Below is a small trained network, with its code and all its weights. Each question gives an input and a target symbol and asks what happens when units are switched off, that is, made to give their printed mean instead of their output.

import numpy as np


def w(rows, s, z=0):
    codes = np.array(rows[::2]) - 128.0
    scale = np.full(codes.shape[1], s)
    scale[-1] = z or s
    return codes * scale


def f(y):
    return y / 2 * (1 + np.tanh(0.7978845608 * (y + 0.044715 * y**3)))


def softmax(a):
    e = np.exp(a - a.max(-1, keepdims=True))
    return e / e.sum(-1, keepdims=True)


def log_softmax(a):
    a = a - a.max(-1, keepdims=True)
    return a - np.log(np.exp(a).sum(-1, keepdims=True))


def net(x, mask):
    ids = ['αβγδεηθλξπστφψω'.index(c) for c in x.split()]
    T = len(ids)
    res = E[ids] + P[:T]
    u = 0
    for l in range(3):
        q, k, v = (res @ M[l].T for M in (Q, K, V))
        z = softmax(np.where(np.tri(T) > 0, q @ k.T / 2**0.5, -1e9)) @ v
        res = res + np.where(mask[u], z, O[l][:, -1]) @ O[l][:, :-1]
        u += 1
        y = f(res @ A[l][:, :-1].T + A[l][:, -1])
        res = res + np.where(mask[u : u + 4], y, B[l][:, -1]) @ B[l][:, :-1]
        u += 4
    return log_softmax(res[-1] @ U[:, :-1].T + U[:, -1])


Q, K, V, O, A, B = {}, {}, {}, {}, {}, {}
E = w([
[138,107,153],'α',
[132,102,142],'β',
[136,103,144],'γ',
[134,106,151],'δ',
[163,90,121],'ε',
[151,109,150],'η',
[127,107,114],'θ',
[159,93,124],'λ',
[1,206,210],'ξ',
[150,104,171],'π',
[165,98,133],'σ',
[200,50,97],'τ',
[145,88,222],'φ',
[179,87,126],'ψ',
[76,106,46],'ω',
],0.02)
P = w([
[111,98,255],'0',
[110,36,210],'1',
[108,30,184],'2',
[120,53,187],'3',
[130,69,179],'4',
[142,89,174],'5',
[147,101,161],'6',
[158,119,151],'7',
[165,143,144],'8',
[178,158,134],'9',
[191,173,114],'10',
[197,192,111],'11',
[211,210,101],'12',
],0.0091)
Q[0] = w([
[8,253,6],'L0H1',
[164,172,94],'L0H1',
],0.005)
K[0] = w([
[30,255,168],'L0H1',
[73,102,143],'L0H1',
],0.0078)
V[0] = w([
[214,113,46],'L0H1',
[90,143,255],'L0H1',
],0.0043)
O[0] = w([
[152,121,2,255],'L0H1',
[88,117,35,167],'L0H1',
],0.0067,0.0007)
A[0] = w([
[254,58,109,251],'L0N1',
[191,120,224,44],'L0N2',
[194,115,109,165],'L0N3',
[129,156,33,32],'L0N4',
],0.0074,0.0015)
B[0] = w([
[135,137,164,254],'L0N1',
[56,105,105,161],'L0N2',
[118,155,182,167],'L0N3',
[151,251,41,137],'L0N4',
],0.011,0.0073)
Q[1] = w([
[172,111,240],'L1H1',
[67,149,2],'L1H1',
],0.012)
K[1] = w([
[204,241,79],'L1H1',
[34,2,213],'L1H1',
],0.0069)
V[1] = w([
[157,218,77],'L1H1',
[254,159,200],'L1H1',
],0.007)
O[1] = w([
[18,2,162,2],'L1H1',
[239,229,166,87],'L1H1',
],0.0066,0.0053)
A[1] = w([
[79,141,63,4],'L1N1',
[132,131,144,40],'L1N2',
[147,8,69,209],'L1N3',
[167,92,2,118],'L1N4',
],0.0091,0.0036)
B[1] = w([
[157,3,232,147],'L1N1',
[176,135,38,108],'L1N2',
[166,79,8,253],'L1N3',
[172,118,138,222],'L1N4',
],0.007,0.0049)
Q[2] = w([
[100,115,150],'L2H1',
[222,197,1],'L2H1',
],0.0084)
K[2] = w([
[254,192,176],'L2H1',
[240,111,135],'L2H1',
],0.0034)
V[2] = w([
[178,255,15],'L2H1',
[52,252,132],'L2H1',
],0.0085)
O[2] = w([
[196,2,50,90],'L2H1',
[15,253,220,1],'L2H1',
],0.0068,0.0093)
A[2] = w([
[47,250,152,2],'L2N1',
[53,253,25,178],'L2N2',
[203,229,12,139],'L2N3',
[143,88,31,101],'L2N4',
],0.0055,0.0076)
B[2] = w([
[207,91,26,142],'L2N1',
[58,41,127,140],'L2N2',
[39,2,183,252],'L2N3',
[95,181,116,254],'L2N4',
],0.0071,0.0057)
U = w([
[128,154,109,157],'α',
[138,152,85,93],'β',
[131,137,101,68],'γ',
[127,130,117,78],'δ',
[162,119,133,45],'ε',
[144,172,118,255],'η',
[113,61,170,19],'θ',
[203,229,35,170],'λ',
[70,134,109,144],'ξ',
[123,92,165,81],'π',
[186,185,89,192],'σ',
[255,122,145,37],'τ',
[122,81,196,105],'φ',
[189,118,149,58],'ψ',
[80,16,50,182],'ω',
],0.0083,0.0048)

Each question gives the input, a string of symbols that net reads in full, and the target symbol t.
The units are the heads (2 rows each of Q, K, V and O) and the neurons (one row each of A and B). Each row of codes is followed by its name. A weight is (code - 128) times the scale printed after its matrix; where a second scale follows, it is the last column's (O, A, B and U).
mask holds one flag per unit, layer by layer, with each layer's heads first. A switched-off unit (its flag False) gives its mean, the last column of its rows in O or B, instead of its output. The means were averaged over made-up inputs and are rounded, as every weight is.
A unit's drop is (log p(t) with every unit on - log p(t) with that unit switched off) / (log p(t) with every unit on - log p(t) with every unit switched off).
The circuit of an input: a set's keep is (log p(t) with only the set's units on - log p(t) with every unit switched off) / (log p(t) with every unit on - log p(t) with every unit switched off). Starting from the 12 units with the biggest drops (on a tie, the unit counted first), units are removed one at a time, each time the one whose removal leaves the highest keep (on an exact tie, the one counted first), for as long as the keep stays at least 0.8.
circuit, biggest first: the units of the circuit, biggest drop first
unit that matters most: the unit with the biggest drop
top k neurons: the k neurons with the biggest drops, biggest first
k most important neurons of layer l: the k neurons of layer l with the biggest drops, biggest first
drop when u is switched off: that unit's drop, to one decimal
input ε ω τ ω ω η, target ω: circuit, biggest first : [L1H1, L0N4]
input ω λ ω ω σ, target ω: circuit, biggest first : [L1H1, L0N4]
input ψ φ φ β τ α σ θ ω τ τ ω σ, target ω: circuit, biggest first : [L0N4, L1H1]
input η τ ω η, target ω: circuit, biggest first : [L0N4, L1H1, L0N2]
input ω η η ε α ω ψ, target ω: unit that matters most : L1H1
input α ω ω τ ω β η ω τ ω ε, target ω: circuit, biggest first : [L0N4, L1H1]
input τ η λ, target τ: 2 most important neurons of layer 0 : [L0N4, L0N1]
input ψ ψ φ ω τ η β ε δ β τ τ ω, target ω: top 3 neurons : [L2N3, L0N4, L2N2]
input γ θ ω ω δ, target ω: 2 most important neurons of layer 0 : [L0N4, L0N1]
input τ τ η τ α, target τ: circuit, biggest first : [L1H1, L2H1]
input ε ω δ ω τ η λ ω ω β, target ω: top 3 neurons : [L0N4, L1N3, L0N1]
input ω η θ η ε τ ω φ, target ω: top 2 neurons : [L0N4, L1N3]
input γ ε β η ω λ σ ω ω φ π, target ω: top 2 neurons : [L0N4, L1N3]
input τ τ ω ω η ω ε, target ω: most important neuron of layer 1 : [L1N3]
input τ τ ω ω ξ, target ξ: top 3 neurons : [L2N2, L0N4, L1N3]
input π π ω σ σ λ π τ ω τ α, target ω: top 4 neurons : [L0N4, L1N3, L0N1, L0N3]
input σ δ ε ε θ η α ω φ, target ω: circuit, biggest first : [L1H1, L0N4, L0N2]
input γ ω π τ π ω α τ λ η η ω λ, target ω: circuit, biggest first : [L0N4, L1H1]
input η ω ω ω λ, target ω: drop when L1N3 is switched off : 0.4
input η η λ ω τ η λ η ε ω ω τ, target ω: drop when L2H1 is switched off : 0.1
